Below is a small trained network, with its code and all its weights. Each question gives an input and a class and asks what happens when units are switched off, that is, made to give their printed mean instead of their output.

import numpy as np


def w(rows, s, z=0):
    codes = np.array(rows[::2]) - 128.0
    scale = np.full(codes.shape[1], s)
    scale[-1] = z or s
    return codes * scale


def f(y):
    return y / 2 * (1 + np.tanh(0.7978845608 * (y + 0.044715 * y**3)))


def log_softmax(a):
    a = a - a.max(-1, keepdims=True)
    return a - np.log(np.exp(a).sum(-1, keepdims=True))


def net(x, mask):
    res = np.array(x, float).reshape(1, 3) / 4 @ E
    y = f(res @ A[0][:, :-1].T + A[0][:, -1])
    res = res + np.where(mask, y, B[0][:, -1]) @ B[0][:, :-1]
    return log_softmax(res[-1] @ U[:, :-1].T + U[:, -1])


A, B = {}, {}
E = w([
[25,147,71,162,100,7],'x0',
[82,46,128,189,187,135],'x1',
[118,33,45,84,86,153],'x2',
],0.011)
A[0] = w([
[109,122,171,93,95,170,109],'neuron 1',
[168,194,195,119,49,199,187],'neuron 2',
[107,2,152,79,105,218,188],'neuron 3',
[136,88,83,22,60,93,254],'neuron 4',
[127,153,200,191,237,133,204],'neuron 5',
[114,103,58,72,126,206,106],'neuron 6',
[94,231,215,125,101,13,146],'neuron 7',
[55,132,53,112,106,65,147],'neuron 8',
[178,169,177,59,98,193,168],'neuron 9',
[102,125,69,127,105,8,181],'neuron 10',
[71,181,45,152,73,31,205],'neuron 11',
[205,103,113,29,137,168,223],'neuron 12',
[73,128,222,166,197,105,192],'neuron 13',
[97,148,145,201,224,121,199],'neuron 14',
[87,108,176,181,165,165,185],'neuron 15',
],0.0089,0.0047)
B[0] = w([
[114,131,148,117,177,146,140],'neuron 1',
[138,173,213,55,181,99,212],'neuron 2',
[142,183,85,149,159,186,222],'neuron 3',
[84,100,111,117,142,226,209],'neuron 4',
[165,146,141,195,189,48,218],'neuron 5',
[87,161,88,145,142,151,173],'neuron 6',
[26,124,107,97,111,60,229],'neuron 7',
[132,70,174,72,64,181,213],'neuron 8',
[154,127,185,82,187,163,210],'neuron 9',
[113,69,166,71,8,148,224],'neuron 10',
[76,68,145,60,2,123,249],'neuron 11',
[131,182,129,80,209,220,217],'neuron 12',
[178,118,102,174,120,54,201],'neuron 13',
[195,124,106,155,109,35,199],'neuron 14',
[203,110,77,185,157,94,179],'neuron 15',
],0.0088,0.012)
U = w([
[81,174,117,122,111,27,161],'0',
[142,183,158,93,165,79,5],'1',
[180,185,237,51,199,187,129],'2',
[99,161,170,184,189,73,2],'3',
[248,103,94,228,167,55,222],'4',
[109,170,2,135,184,234,195],'5',
[101,14,163,67,67,159,209],'6',
],0.0088,0.002)

Each question gives the input, the list of numbers given to net, and the class t.
The units are the neurons (one row each of A and B). Each row of codes is followed by its name. A weight is (code - 128) times the scale printed after its matrix; where a second scale follows, it is the last column's (A, B and U).
mask holds one flag per neuron, in row order. A switched-off neuron (its flag False) gives its mean, the last column of its row in B, instead of its output. The means were averaged over made-up inputs and are rounded, as every weight is.
A unit's drop is (log p(t) with every unit on - log p(t) with that unit switched off) / (log p(t) with every unit on - log p(t) with every unit switched off).
The circuit of an input: a set's keep is (log p(t) with only the set's units on - log p(t) with every unit switched off) / (log p(t) with every unit on - log p(t) with every unit switched off). Starting from the 12 units with the biggest drops (on a tie, the unit counted first), units are removed one at a time, each time the one whose removal leaves the highest keep (on an exact tie, the one counted first), for as long as the keep stays at least 0.8.
units of the circuit, in order: the units of the circuit, biggest drop first
most important unit: the unit with the biggest drop
k most important neurons: the k neurons with the biggest drops, biggest first
drop of u: that unit's drop, to one decimal
input [-8,1,7], class 5: units of the circuit, in order -> (neuron 3)
input [1,0,8], class 5: units of the circuit, in order -> (neuron 3; neuron 6)
input [0,-1,3], class 5: units of the circuit, in order -> (neuron 11; neuron 10; neuron 2)
input [8,2,-5], class 6: 2 most important neurons -> (neuron 11; neuron 10)
input [-8,0,4], class 2: 2 most important neurons -> (neuron 9; neuron 2)
input [0,-5,-7], class 0: 2 most important neurons -> (neuron 7; neuron 12)
input [-4,0,-7], class 4: 2 most important neurons -> (neuron 5; neuron 13)
input [7,4,-3], class 6: 3 most important neurons -> (neuron 10; neuron 11; neuron 8)
input [-6,-1,7], class 5: 2 most important neurons -> (neuron 3; neuron 6)
input [-2,-8,6], class 2: 2 most important neurons -> (neuron 2; neuron 9)
input [5,7,-5], class 4: drop of neuron 14 -> 0.3
input [-6,-2,4], class 2: drop of neuron 9 -> 0.2
input [3,-5,-8], class 0: drop of neuron 7 -> 0.1
input [-8,-3,8], class 2: most important unit -> neuron 9
